(in the rows, 128 means zero)
Each row of numbers stands for one element and depends on some of the facts below. Use the named rows to name the rest.

There are 2 kinds of fact about the elements: β, Θ.
memude β: tugopu brabrul ligel bonok
stoskim β: rokin grevu
plupla β: vusta poge geta
sebir β: granur skuflon beruk fistim truzan fletre
dreben β: pliki vastes flaskim
tremem β: ropludral grepom moza broten paklo grevu kludrel
vibrel β: gelasun skovas
fivo β: lufe broten redim skigo
plastol β: bruka plaskek dutrul klagrak treplak
kefli β: pliki tibes supan
fubren β: pliki bruka koflon zestefo kludro plumol pugrur
gito β: moza drikem tropla plebrar
foflok β: ropludral plaskek skigo
sobrir β: brovul lebu tropla ligel
sistibo β: dronor grevu ligel gofla
dregudrum β: skovas grevu bugrak
fistim Θ: zestefo drikem brimetra gofla
tibes Θ: roste tremem truzan dratazem pitistar
breros Θ: trastur buzel plumol
ropludral Θ: trastur koflon zestefo drikem plebrar mabrikes sobrir stodrem
plupla Θ: redim
zadrir Θ: dronor kludro broten buzel plebrar fivo
supan Θ: lufe vusta roste sebir stabu
vimis Θ: plufler brabrul postem drutul
rokin Θ: zestefo sistibo kefli
skovas Θ: robok
tugopu Θ: dreben ligel tresti sobrir
treplak Θ: brovul plastol ligel
skuflon Θ: dregudrum stabu kludrel
bugrak Θ: nisedi plebrar fubren
pliki Θ: stodrem
bonok Θ: lufe roste flusti
grepom Θ: trastur vikem moza beruk gito plebrar kefli
mezilok Θ: trastur brabrul gofla postem
paklo Θ: ligel vibrel tiputrek

Some elements and their rows:
[116 145 130 146 127 154]: grevu
[133 128 141 146 120 127]: nisedi
[122 133 145 105  96 146]: stabu
[126 124 170 129 110 147]: tremem
[136 116 139 141 142 115]: stodrem
[161 104  76  95 158  90]: pliki
[127 120 172 145 135 140]: sistibo
[128 130 144 137 112 133]: tresti
[134 142 123 147 115 151]: fletre
[153 133 100 154 104 116]: koflon
[120 144 118 140 121 150]: redim
[ 57 147 127 143  93  36]: poge
[145 138 105 147 101 126]: bruka
[142  90 115 106 205  90]: breros
[130 128 144 146 117 127]: plufler
[143  86 112 107 214  82]: mezilok
[128 145 125 136 107 154]: truzan
[137 142 107 145 107 132]: klagrak
[ 60 147 127 145  95  34]: geta
[126 110 106 108 204 116]: rokin
[117 146 122 156 134 148]: moza
[125 120 167 137 140 143]: sobrir
[131 129 144 145 118 127]: drutul
[137 122 140 148 134 116]: postem
[140 126  83   5  77 141]: supan
[165 111 147 144 102 106]: fubren

Name these rows:
[ 92 143 104  13 123 186] => bonok
[173  99 145 145 109  94] => kefli
[114 127 103  65 156 147] => paklo
[118 138 142  73  78 159] => roste
[113 145 129 153 134 155] => dronor
[138  96 121 107 184  98] => zadrir
[110 143 117 153 151 147] => brabrul
[167 108 148 131  88 106] => dreben
[114 150 123 135 115 157] => kludrel
[123 145 119 148 119 143] => skigo
[128 119 185 127 117 148] => vibrel
[129 105  92 119 219 105] => grepom
[133 143 112 148 111 138] => plaskek
[139 122 169 119  98 151] => sebir
[127 126 104  63 135 151] => skuflon
[156 119  91 152 135 101] => zestefo
[136  98 121 102 178 104] => vimis
[140 105 130 151 170 101] => trastur
[124 136 145 116  98 140] => flusti
[ 52 150 127 126  82  44] => vusta
[110 154 125 137 125 161] => brovul
[152 136  99 152 100 117] => kludro
[118 120 117  87 167 141] => skovas

